(in the rows, 128 means zero)
Each row is followed by its class number.
[141 141 152 140 134 110 112 138  99 132 114  68  76 137 136 134 164 133
 199 117 128 136 155 117 125 126 198 120 159 126 125 153  60 130 189 164
 192] : 5
[130 110  94 136 121  84 130 104 137 162 153 156 124 142 166 103 144 133
 159 137  79  93 100 118  86 157 171 151 116 132 128 104 173  94 186 123
 131] : 3
[130 138 140  95  80 153 149 130 111 135 100  63  85 109 201  70 152 198
 200 144 107 126 166 120 121 104 168  88 111 150 134 113  78 115 121 152
 162] : 11
[186  91 165 141  92 122 127 127  98 132  98  91 107 111 140 147 117 113
 199 188  54 150 166  86 113  99 133 123 138 148 163 148  95 130 142 157
 170] : 7
[115 132 118 129 116 129 145  96 137 195 137 127 153 128 193  90 157 160
 162 175 145  83  85 126  79 131 160 131  82 139 134  95 128  91 186 122
 145] : 0
[197  84 166 107  73 153 137 117 114 123 111  52 110  94 183 121 122 145
 154 158  48 159 158  95 126  41 134 112 113 143 140 123 111  72 131 167
 156] : 1
[150 147 137 122 108 114 116 122 101 136 112  47  88 135 128 147 160 168
 205 125 102 124 166 124 137  96 182 125 131 124 131 128  45 137 162 170
 188] : 8
[132  82 131 154 144 135 139 117 114 109 127 153 125 125 155 125 145 141
 132 150 120  91 173 113 100 112 142 123 155 112 130 160 135  97 166  85
 137] : 5
[120  88 102 142 121 143 138 125 115 129 118 135 131 128 165 136 142 151
 120 161 113  90 190 126 129  96 119 108 150 107 153 125 157 129 177  70
 112] : 11
[130  71 121 153 136 131 149 121 104 113 138 175 132 124 149 159 137 177
  90 147 121 104 163 131 120  97 127 134 130 126 109 151 120 118 145  95
 122] : 10
[169  89 147 135  86 145 138  86 103 115 128  73  88 122 146 166 129 129
 145 165  65 160 134 119 124  85 106 119 167 145 152 172 117  97 163 150
 146] : 9
[187 135 157 168 155 154 140 145 164  78 127  77 121 115 193  76 110  96
  93 137 113 106  86 143 130 113  75 115 121 130 126  94 121  79 117  64
  73] : 2
[148 123 148 162 131 146 115 113 149  87 154  45 104 128 160  99 126  95
 117 122  88 146  86 135 148 109 110 108 149 119 114 116 111  87 141  62
 129] : 8
[119  96 106 118 135 140 150 128 106 123 129 154  89 137 181 136 151 151
 105 131 103 108 199 133 117  94 125  91 131 115 150 141 139 114 180  90
 126] : 11
[197  83 171 161  52 135 121 104  92 146 116  67  93 123 142 123 108 119
 176 184  82 170 145 110 119  73 113 138 157 127 140 148 134  97 151 132
 179] : 2
[152 126 136 113 108 163 149 140 109 118 101  85 117 115 180 107 143 193
 159 160 104 104 157 130 100  93 170 108 105 139 131 106  63 100 132 151
 161] : 12
[130  46 122 149 164 133 122 115 117 124 129 182 136 129 160 141 123 148
  87 139 123 133 168 104 122 121 126 137 174  92 144 143 153 124 189  89
 144] : 1
[111 125  68 141 127  89 161 132 116 130 156 172 112 122 162  99 143 176
 157 129  97 115 116 136  86 160 160 110 108 146 127 109 120  99 152 112
 109] : 9
[189 112 172 125  62 140 111 108 112 122  95  54 103 129 163 148 138 145
 167 186  83 133 165 104 120  86 118 118 155 131 148 131 105 107 124 175
 192] : 4
[157 155 138 161 145 155 142 141 162  67 158  83 157 119 164 100 124  92
  81 109 113 107 120 126 136 143  91 105 125 129 128  94 125  86 131  76
  99] : 3
[132 151 184 110 125 131 136 153 123 109 112  90 122 125 153 122 164 150
 184 102  62 121 179  85 164 107 153 148 190 122 225 114  67 117 129 164
 157] : 1
[113 137 176 125 108 113 159 132  92 110 105  68 118 124 162 119 151 152
 218 137 109 161 126 131 135 100 207 141 176 111 185 107  71 122 126 137
 200] : 0
[127 158 147  91 104 131 113 160 102 119 115  84  77 126 138 131 151 137
 215  92 123 141 171 134 140  99 172 117 148 127 153  97  64 113 157 163
 204] : 4
[136  97 114 145 126 141 124 112 110 178 140 126 124 134 130 123 157 132
 129 141  60 109 123 119  87 147 196 122 109 155 116 129 124 101 165 129
 127] : 6
[107 111  97 141 122 124 165 116 126 152 168 137 123 145 176  88 127 121
 136 154  78 128  89 116 105 121 169 113  93 125 130 132 152  91 154  84
 127] : 7
[159 142 155 137 101 103 125 131 104 140 114  47  89 131 165 124 162 179
 211 135  77 119 177 114 137 100 171 111 119 128 129 113  49 119 157 167
 192] : 8
[121  95 130 167 124 110 150 110  78 201 133 114 149 135 125 143 147 108
 162 153  90 125  95 150 102  89 163 138 117 139 146 113 153 117 174 107
 145] : 0
[141 140 122 145 127 128 157 131 130  76 147  63  87 111 223  69 119 123
  98 130 131 166 121 137 143 124 101  64 110 112 107 107 114 101 132  66
 120] : 11
[131 134 128 201 132 133 141 142 148  78 156  73 150 124 172  73 109 125
  86 135 131 145  98 129 123 136 113 103 112 132 102  57 130 103  86  64
 114] : 10
[161 138 139 120 114 129 134 142 119 113 105  96 113 115 159 128 130 155
 195 123  81 124 175 101 132  92 166 113 121 128 162 118  67 138 134 147
 161] : 7
[127 146 172 108 114 135 130 139  98 137 116  75  97 125 125 137 162 154
 205  83 110 129 184 115 178  98 148 143 175 121 173 128  67 129 128 175
 171] : 1
[168 136 132 116  63 117 144 113 106 119 119  79  54 149 108 137 130 158
 235 119  76 130 150 131 124  95 193 132 157 139 141 137 125 113 107 150
 176] : 3
[122 156 142 134 157 102 149 127 138  81 145  45 118 111 109 108 131  75
 101 125 122 144  69 130 139 130  83 107 126 126 103 124 142 124 104 103
  99] : 3
[128  65  98 173 149 127 121 135  98 114 112 133 141 114 187 127 146 152
 157 160 135  80 187 122  69 125 155  90 128 103 116 112 146 105 191  58
 135] : 5
[114 115 121 137 131 107 145 103 120 174 154 165 116 139 145 101 132 120
 162 140 130 143  83 137  99 148 170 145 121 139 132 117 137 102 185 106
 154] : 0
[120  60  92 126 143 152 105 128 121 126 110 146 105 127 164 152 155 132
 147 140 104  84 168 132  82 113 178  84 126 120 102 131 162  94 185  85
 105] : 5
[162 110 160 143 107 137 125 144  92 147 105  64  95 140 108 135 141 133
 178 139  94 145 172 132 139  90 163 144 157 136 129 136  90 129 165 160
 162] : 2
[187  87 154 147  88 143 144 103 105 119 112  82 112  96 190 135 123 162
 149 160  51 145 149 104 105  67 115  94 129 147 156 134  98  95 150 155
 159] : 9
[176  77 175 133  85 167 142 114  88 139  99  50  99  82 158 134 118 139
 149 179  59 148 177 110 126  73 141  80 120 138 132 119 106  97 132 127
 150] : 6
[120 107 103 156 110 115 124 105 125 174 149 152 142 146 171  97 153 113
 126 141 100 121  90 113 100 147 175 140 112 130 106 141 149 106 152 144
 151] : 11
[155  67 120 144 157 147 148 117 114 126 113 176 125 119 167 154 101 132
  73 194 151 141 165 146  99 134 116 111 138 130 149 116 136 121 207  75
 126] : 0
[114  79  98 138 163 134 141  73  91 169 120 117 138  98 201  95 153 176
  95 154 129 106 100 115  50 134 189  93  73 106 109 123 107 121 158 121
 153] : 6
[143 130 160 149 161 153 140 120 133  67 134  22 143  96 214  80 136 107
 108 103 106 139 107 126 144 123 121  79 117 120 100 124  87  93 130  85
  96] : 5
[182  85 171 154  88 162 133 108 105 123  98  34 100 105 197 121 135 121
 141 174  74 138 180 111 120  76 147  77 128 129 118 125 110  74 132 150
 162] : 5
[120  71 123 129 138 144 146 130  85 120 136 143 119 135 148 153 133 139
 111 163  96 135 159 131 105 103 127 106 127 117 121 157 134 108 188  87
 135] : 12
[149  73  96 141 138 147 149 155 125 100 121 192 139 130 143 162 110 156
  75 183  95 108 188 128 110 120 125 110 134 136 136 149 139 133 145  75
  98] : 7
[112 122 103 142 103 111 141 127 126 165 158 150  80 157 170  68 128 158
 139 116 101 144  86 148  99 111 153 118 115 153 111 128 178 112 145  84
 147] : 11
[115  40 130 141 126 154 115 136  79 132 125 157 129 142 121 168 163 159
 152 138  59 106 166 131 103  85 158 122 161 123 113 177 132 111 183  83
 145] : 12
[106 113  90 107 112 103 144 130 132 147 148 159 114 122 203  73 154 148
 138 136  83 123  87 121  86 113 190 116  84 133 114 122 143  84 155 120
 134] : 11
[115  74 133 127 154 144 134 134  99  87 120 125 123 139 158 134 149 151
 102 145  88 126 173 125  96  99 122 102 166 117 153 140 131 116 170  73
 150] : 4
[151 134 123 166 141 133 143 143 126  68 131  74 161  91 196  88 119 137
 122 145 130 145 140  93 131 139 146  87 114  96 127 115  44 128 131  94
 156] : 7
[143 109  85 164 114 111 166 121 123 166 151 149 116 122 174  88 121 175
 154 150  90 117  95 127  91 115 174 105  85 152 109 107 130  89 158 123
 134] : 9
[120  98 114 132 134 131 138 122 111 166 138 145 140 117 175  89 150 129
 143 139  58 106  84 116  82 119 166 108  74 138 121 112 121  82 154 122
 125] : 12
[123 116  96 130 129  87 136 118 140 146 151 141 137 133 158  92 153 158
 158 128  92  89 113 114  86 143 172 136  97 132  99 109 155  99 177 126
 135] : 3
[114 136 163 113 109 119 120 131 108 123 122  89  86 131 125 145 172 166
 209 103 100 127 169  95 143  94 170 131 145 130 140 134  61 129 149 167
 178] : 10
[174  96 177 154  55 153 126 116 121 125  85  55 123 117 207 101 121 210
 153 160  57 119 198 131 119  66 118 106 159 152 150  93 156 112  88 125
 148] : 5
[119  62 136 114 164 182 127  97  98 111  86 141 152 107 168 190 166 128
 127 166 104  66 185  94 104 159 177 104 148  91 160 155  91 119 145 126
 109] : 6
[144  85 102 122 132 156 128 132 106 112 125 142 127 121 144 144 121 141
 118 157 130 118 174 134 113 109 137 114 147 120 141 127 115 111 198  79
 142] : 4
[214  68 161 148  59 163 130 105  85 147  93  57  99  99 166 117 121 146
 147 186  56 141 175 123 100  64 101 104 121 152 132 134 114  89 128 141
 140] : 2
[128  80 111 137 130 126 122 112 114 180 156 143 119 139 166  97 145 130
 150 136  59 135  89 104  92 124 184 102  71 134  72 142 127  84 202 127
 148] : 12
[186  46 148 148  81 163 134  99 102 114 107  92  98 105 168 155 109 156
 152 175  57 155 174 120 108  72 104  95 149 153 130 144 133  94 159 131
 144] : 9
[ 86 102  87 145 129 120 160 130 104 155 142  97 120 139 162 120 155 152
 165 135  90 127 101 140  96 107 206  89  93 130  97 107 141  96 156 136
 138] : 9
[152 132 128 171 153 149 158 141 140  73 164 108 130 127 161  88  94  84
  86 126 103 154  86 132 128 133 103 105 119 139 128 129 119 105 110  48
 105] : 7
[108 108 114 143 116  99 132 115 117 171 136 129 105 139 189  72 170 142
 194 126  66  98 113 113  95 142 154 103  98 141 109 122 153 103 137 115
 124] : 11
[115 141 120 151 125  86 188 138 128 130 166 151 130 147 166  68 150 185
 164 185 117  86 134  89  63 131 156 141  66 159 125 109 114  80 142 121
 147] : 10
[143 124 132 154 154 114 145 135 173  45 153  75 117 136 188  73 134 120
  61 136  85 134 112 128  99 141 105 103 135 126 100  91 160  81 131  75
 115] : 3
[172  58 129 145 156 172 145 110  96 125 111 167 146 126 141 158 116 121
  66 159 110 105 168 141  99 104 105 146 134 132 143 165 131 115 163 109
  95] : 2
[ 88 130 110  95 127 122 155 138  61 124 132  11  91 114 152 118 182 130
 231 134 122 140 176 130  96  95 189 100  89 124 115 130  46 108 197 147
 189] : 7
[151  87 158 132  79 161  99  75 101 139 106  71 110 106 127 163 155  75
 155 160  83 134 158  91 135 126 131  98 165 116 127 176 117  97 122 165
 137] : 5
[135 125 146 181 166 159 133 128 145  78 139  67 136 105 174  76 126 126
  52 121 119 135 109 133 124 145 117  92 146 113 118  88 108 111 112  51
 116] : 6
[171 102 164 165 150 164 142 158 155  55 125  78 144 116 180  72 123 119
  81 137  85 123 128 132 120 111  93 108 125 139  93 110 121  78  98  75
  84] : 2
[183  71 172 120  80 154 124 113 101 112  96  63 110 113 187 135 114 132
 170 180  73 156 176 102 114  74 125  90 125 130 124 122 120  90 137 151
 185] : 4
[126  61 116 124 161 128 119 136 119  98 140 160 128 112 148 127 133 143
  96 135 130 147 172 103  99 120 106 117 140 113 112 145 138 110 190  89
 138] : 1
[132 133 127 179 146 150 152 120 140  65 160  77 127 116 197  82 120 133
  95 112 125 148  87 142 121 134  95  97 149 126 134 106 107  90 134  65
 123] : 9
[160  90 112 144 154 140 128 112 123 107 121 117 105 133 166 151 141 163
  63 154 100 111 184 130 119 123 117  77 112 116 100 138  97 123 156 107
 119] : 8
[131  73 113 154 143 113 137 155 105 110 124 186 139 125 133 149 124 138
 133 186 104 121 187 101  98 142 132 126 151 123 148 154 120 139 178  84
 143] : 7
[120 146 145 120  90 122 138 144 104 138  94  85  88  92 162  78 177 170
 223 142 117 100 187 106 133 104 162 110 147 121 160 103  56 116 123 155
 184] : 11
[126 110  87 137 141 110 142 130 125 166 146 152 124 139 159 107 134 132
 148 151  77 106 117 115  82 128 157 114  82 147 134 119 141 118 181 102
 118] : 7
[118 143 127 152 172 132 156 145 138  74 144  63 152 114 206  65 144 115
  80 115 107 127 106 136 132 135 102  95 113 133 124 103 109 115 135  68
  82] : 11
[113  49 130 127 168 160 116  95 107 136 107 153  85 127 114 189 153 110
  40 140  85 120 171 138 110 116 119  94 160 112 119 156 166 130 142 107
 104] : 6
[109  95 121 140 150 114 113 124 124 168 143 129 127 158 164 120 161 101
 119 138  46 121  54 122  66 108 172 125  95 136 119 120 162  94 182 131
 141] : 12
[128 118 170 125 128 136 133 133  94 130 109  85  96 129 131 105 157 143
 175 136 126 137 157 121 117 100 159 157 169 119 155 144  69 121 170 155
 188] : 2
